Below is a small trained network, with its code and all its weights. Each question gives an input and a target symbol and asks what happens when units are switched off, that is, made to give their printed mean instead of their output.

import numpy as np


def w(rows, s, z=0):
    codes = np.array(rows[::2]) - 128.0
    scale = np.full(codes.shape[1], s)
    scale[-1] = z or s
    return codes * scale


def norm(h):
    return h / np.sqrt((h * h).mean(-1, keepdims=True) + 1e-5)


def f(y):
    return y / 2 * (1 + np.tanh(0.7978845608 * (y + 0.044715 * y**3)))


def softmax(a):
    e = np.exp(a - a.max(-1, keepdims=True))
    return e / e.sum(-1, keepdims=True)


def log_softmax(a):
    a = a - a.max(-1, keepdims=True)
    return a - np.log(np.exp(a).sum(-1, keepdims=True))


def net(x, mask):
    ids = ['ΓΘΛΞΠΩδεζστψ'.index(c) for c in x.split()]
    T = len(ids)
    res = E[ids] + P[:T]
    r = norm(res)
    for j in range(2):
        rows = slice(3 * j, 3 * j + 3)
        q, k, v = (r @ M[0][rows].T for M in (Q, K, V))
        z = softmax(np.where(np.tri(T) > 0, q @ k.T / 3**0.5, -1e9)) @ v
        o = O[0][rows]
        res = res + np.where(mask[j], z, o[:, -1]) @ o[:, :-1]
    y = f(norm(res) @ A[0][:, :-1].T + A[0][:, -1])
    res = res + np.where(mask[2:6], y, B[0][:, -1]) @ B[0][:, :-1]
    return log_softmax(norm(res)[-1] @ U[:, :-1].T + U[:, -1])


Q, K, V, O, A, B = {}, {}, {}, {}, {}, {}
E = w([
[110,125,161,103,147],'Γ',
[136,95,67,52,175],'Θ',
[19,102,122,128,115],'Λ',
[3,84,84,168,97],'Ξ',
[104,108,52,120,148],'Π',
[14,155,154,54,208],'Ω',
[109,131,123,30,188],'δ',
[114,108,96,152,183],'ε',
[243,207,64,137,115],'ζ',
[110,132,115,115,157],'σ',
[81,118,105,142,97],'τ',
[40,175,92,157,144],'ψ',
],0.022)
P = w([
[87,3,199,32,134],'0',
[113,54,104,77,61],'1',
[149,66,52,98,60],'2',
[142,142,77,99,78],'3',
[150,170,75,106,93],'4',
[159,176,66,110,118],'5',
[164,180,62,116,116],'6',
[155,199,70,131,112],'7',
[142,203,72,149,90],'8',
],0.0049)
Q[0] = w([
[140,110,140,129,121],'h0',
[61,152,92,37,96],'h0',
[154,197,5,45,69],'h0',
[194,84,179,127,147],'h1',
[148,131,197,93,82],'h1',
[102,163,139,130,166],'h1',
],0.016)
K[0] = w([
[128,106,107,90,159],'h0',
[103,177,136,96,78],'h0',
[251,239,76,117,57],'h0',
[49,73,177,153,71],'h1',
[66,69,99,62,164],'h1',
[152,180,58,152,125],'h1',
],0.013)
V[0] = w([
[31,160,113,6,70],'h0',
[128,104,200,254,195],'h0',
[82,67,110,180,195],'h0',
[237,119,191,192,24],'h1',
[237,218,151,166,117],'h1',
[81,96,189,150,142],'h1',
],0.0089)
O[0] = w([
[67,51,105,2,130,182],'h0',
[158,114,46,167,204,73],'h0',
[202,184,87,94,174,169],'h0',
[194,112,97,140,221,1],'h1',
[176,192,101,192,174,88],'h1',
[111,18,125,107,127,84],'h1',
],0.0084,0.0095)
A[0] = w([
[153,191,199,209,192,197],'n0',
[81,7,226,94,94,2],'n1',
[236,147,173,159,135,51],'n2',
[86,147,231,187,202,79],'n3',
],0.014,0.002)
B[0] = w([
[88,55,135,134,109,199],'n0',
[1,123,139,142,241,254],'n1',
[178,100,99,56,105,162],'n2',
[158,176,208,64,168,139],'n3',
],0.019,0.0097)
U = w([
[15,17,162,69,191,155],'Γ',
[85,74,86,17,53,249],'Θ',
[98,238,56,96,148,130],'Λ',
[88,211,58,252,128,85],'Ξ',
[85,13,103,230,84,3],'Π',
[173,244,184,16,209,84],'Ω',
[151,176,236,32,131,82],'δ',
[192,113,105,141,237,128],'ε',
[192,156,172,44,34,198],'ζ',
[162,33,254,52,137,59],'σ',
[88,33,217,164,39,42],'τ',
[123,204,242,233,148,155],'ψ',
],0.01,0.0061)

Each question gives the input, a string of symbols that net reads in full, and the target symbol t.
The units are the heads (3 rows each of Q, K, V and O) and the neurons (one row each of A and B). Each row of codes is followed by its name. A weight is (code - 128) times the scale printed after its matrix; where a second scale follows, it is the last column's (O, A, B and U).
mask holds one flag per unit, heads first, then neurons. A switched-off unit (its flag False) gives its mean, the last column of its rows in O or B, instead of its output. The means were averaged over made-up inputs and are rounded, as every weight is.
A unit's drop is (log p(t) with every unit on - log p(t) with that unit switched off) / (log p(t) with every unit on - log p(t) with every unit switched off).
The circuit of an input: a set's keep is (log p(t) with only the set's units on - log p(t) with every unit switched off) / (log p(t) with every unit on - log p(t) with every unit switched off). Starting from all 6 units, units are removed one at a time, each time the one whose removal leaves the highest keep (on an exact tie, the one counted first), for as long as the keep stays at least 0.8.
units of the circuit, in order: the units of the circuit, biggest drop first
unit that matters most: the unit with the biggest drop
top k neurons: the k neurons with the biggest drops, biggest first
heads that matter: for each layer, one digit per head in row order, 1 if its drop is at least 0.15 and else 0, layers parted by /
drop of u: that unit's drop, to one decimal
input Ξ ζ ε ψ Γ δ ψ Λ, target Λ: units of the circuit, in order => (h1, n1)
input ε ζ ε Ω ε δ, target Ω: heads that matter => 01
input Γ ζ Θ Ξ ψ, target ψ: unit that matters most => h0
input Ω ε ζ ψ τ, target τ: heads that matter => 11
input ψ ψ ε ψ Π ε Γ σ ε, target Λ: units of the circuit, in order => (h0, n0, n1)
input Π ζ Λ Π, target Π: units of the circuit, in order => (n0, h0, h1, n1)
input ε Ω ε ε σ Θ Γ ε, target Ξ: heads that matter => 10
input ε Ξ ε, target Θ: top 2 neurons => (n1, n0)
input Ξ ζ ε σ ψ τ Ξ, target Ξ: top 2 neurons => (n1, n2)
input δ ε Θ ε ζ σ, target σ: top 2 neurons => (n0, n3)
input Γ Ω ψ ε ψ ε ε, target Λ: top 3 neurons => (n0, n1, n2)
input Θ ζ Π ψ ε ε, target ε: top 2 neurons => (n1, n0)
input ε ψ ζ Ω Λ, target Λ: drop of h0 => 0.8
input ψ τ ε ζ ε Π Θ, target Θ: drop of h1 => 2.0
input σ Π ψ ε Θ τ δ Γ ε, target Θ: units of the circuit, in order => (n1)
input ε σ ε ε ε ψ ψ, target Θ: drop of n0 => 0.0
